Each row is followed by its group and then its class within the group.
[-1.16  0.88 -0.70  0.33 -1.20  1.11  0.61 -1.69 -3.44 -1.12  1.49 -0.55
  2.42  0.10 -2.40  1.71 -0.86  1.13  0.75  3.07  0.33 -0.31] -> q132 > Q716
[-0.99  3.42 -1.29  1.48 -2.52 -0.65 -0.21 -1.42 -0.46  3.40  0.33 -2.44
 -5.59 -3.46 -0.72 -3.64 -0.73  1.44  1.42 -0.31  0.46  1.76] -> Q348 > q496
[-0.70  2.25 -1.02  0.16 -0.08 -1.11 -0.74 -3.37 -1.67  3.55  0.46 -2.63
 -3.98 -2.95 -0.73 -1.90 -1.08  1.64  0.36  0.11  1.42  2.61] -> Q348 > Q764
[ 1.43 -0.36 -0.42  1.68 -0.19 -0.37  0.34 -1.00 -2.22 -2.14  1.22 -0.07
  2.93  0.46 -2.51  1.13 -0.70  0.84 -0.51  1.80  0.24 -0.43] -> q132 > q430
[ 1.36 -0.97  1.16  1.47 -0.60 -1.69  1.19 -1.62 -0.93 -1.63  0.95 -0.43
  1.64  1.15 -3.19  0.95 -1.00  0.93 -1.84  1.06  0.50 -0.55] -> q132 > q430
[-0.53  2.06 -0.03  1.81 -1.91  0.05  0.64 -1.02 -1.25 -1.51  0.52 -0.84
  0.22 -0.49 -2.91  0.38 -0.38  1.09  1.18  2.36  0.96  1.01] -> q132 > Q716
[ 2.23  1.08  0.41  1.87 -1.87 -2.17  1.70  0.79  1.40 -2.04 -0.71 -0.11
 -1.13  0.09 -1.69 -1.27 -0.27  0.20 -0.71 -1.13  1.14  0.19] -> q132 > q430
[ 2.00  0.36  0.85  0.78 -1.00 -1.55  2.46  0.19 -2.11 -2.40 -0.59  0.21
  1.72 -0.04 -0.58  0.37  0.60  1.19  0.26  0.84 -0.53  0.37] -> q132 > Q716
[ 0.90  1.15  0.67 -0.23  0.64 -1.97 -2.27 -1.47  0.87  2.61 -0.15 -1.52
 -2.52 -2.12  0.82 -2.87  0.50  0.76 -0.83 -0.65  0.67  0.67] -> Q348 > q496
[-3.67 -1.31  1.53 -0.38 -0.01  2.96 -0.13 -1.79 -3.92 -0.56  1.93  0.30
  4.23  1.44 -3.53  0.78 -0.66 -0.63  0.87  3.78 -0.37  0.08] -> Q682 > q824
[-3.15  0.31  0.92 -1.02 -1.06  2.07  0.26 -0.05 -4.52 -0.86  0.80  0.61
  1.60 -0.41 -1.34 -1.85  0.68 -1.17  1.26  3.69 -0.76 -0.25] -> Q682 > q824
[-3.78 -0.97 -0.22 -0.28 -0.57  1.99 -1.37 -1.30 -1.55 -0.41  1.08 -0.77
 -0.88 -0.53 -3.61 -1.05 -0.44 -0.80  0.60  3.35  0.29 -0.32] -> Q682 > q319
[-3.32  0.45  0.38  1.19 -1.62  1.48  0.19 -3.38 -2.62  1.69  1.61 -1.33
 -0.59 -0.89 -5.87 -0.81 -1.41  0.75  0.09  4.74  1.45  0.57] -> Q682 > q319
[ 0.92  0.32  0.55  1.47 -1.30 -1.22  1.17 -1.38 -1.46 -1.58  0.44  0.42
  0.76 -0.01 -0.82  0.86 -0.43  1.08 -0.13  0.64 -0.47 -0.42] -> q132 > Q716
[-0.27  1.89  0.85  0.02  1.02 -1.53 -1.25 -1.32  1.93  2.83  0.11 -2.06
 -2.59 -1.54  0.09 -0.42 -0.24 -0.13 -0.74 -2.82  1.39 -0.57] -> Q348 > q496
[ 1.52  1.76 -0.34  0.91 -2.90 -1.24  1.08 -0.59 -1.45  0.11  1.05  0.10
 -1.26 -1.29 -1.37 -1.36 -0.84  0.74 -0.44  0.26  0.36  0.73] -> q132 > Q716
[-1.70  4.00 -1.06  1.49 -0.41 -1.12 -0.16 -2.53 -2.96  3.60  0.47 -2.16
 -4.70 -3.47 -1.85 -3.01 -1.13  1.04  1.48  1.16  1.50  2.03] -> Q348 > Q764
[ 0.66  1.65 -0.54  1.49 -1.71 -1.77  1.81 -1.89 -3.50  0.05  1.18 -0.52
  1.17 -0.86 -0.69 -0.12  0.10  1.49  0.51  0.92  1.05  1.07] -> q132 > Q716
[-0.54  1.14  0.23  1.05 -1.68  0.04  1.04 -1.26 -2.13 -0.64  8.35 -1.61
 -0.82  0.75 -3.41 -0.69 -1.09  0.70  0.43  2.07  0.52  0.29] -> q132 > q430
[-0.86  1.12 -0.85  1.03 -1.90 -0.96  1.52  0.67 -2.18 -0.63 -0.04 -0.55
 -1.29 -0.68 -1.94 -1.49  0.11  0.29  0.24  0.79  0.17  1.00] -> q132 > Q716
[-3.39  0.07  1.39  0.26 -0.09 -0.65  0.18 -1.27 -2.51  1.06  0.80 -0.47
  0.08  0.47 -4.74 -2.00 -0.94 -1.33  0.42  3.02  0.14 -0.30] -> Q682 > q319
[-4.30  1.07  0.06 -0.52 -1.75  3.67 -0.74 -3.62 -5.03  1.53  3.11 -0.31
  2.08  0.00 -3.92 -0.98 -0.96 -0.28  1.79  4.86  1.55  1.55] -> Q682 > q824
[-3.28 -1.75  1.85 -0.28  1.20  2.78 -0.39 -2.43 -5.06  0.09  2.80 -0.25
  4.08  1.29 -5.04  1.66 -0.15 -0.04  1.53  5.08  0.33 -0.41] -> Q682 > q824
[-3.60  1.88 -0.25 -1.07  0.63  1.29 -0.59 -2.09 -5.63  1.72  1.45  0.12
  3.76  0.24 -2.52 -0.54 -0.43 -0.73  1.04  3.97 -0.31  1.02] -> Q682 > q824
[-2.69  0.86 -0.40 -0.11 -0.72  1.67  0.29 -1.10 -1.78  0.96  0.99  1.49
 -0.41 -0.46 -3.56 -1.42 -0.27 -0.41  0.69  2.50  0.01  0.66] -> Q682 > q319
[ 1.64  0.11  0.71  2.50 -1.18 -0.31  0.03 -2.64 -3.69 -1.27  1.25 -1.86
  2.91 -0.21 -2.95  1.97 -0.94  2.77  0.39  2.80  0.32  0.36] -> q132 > Q716
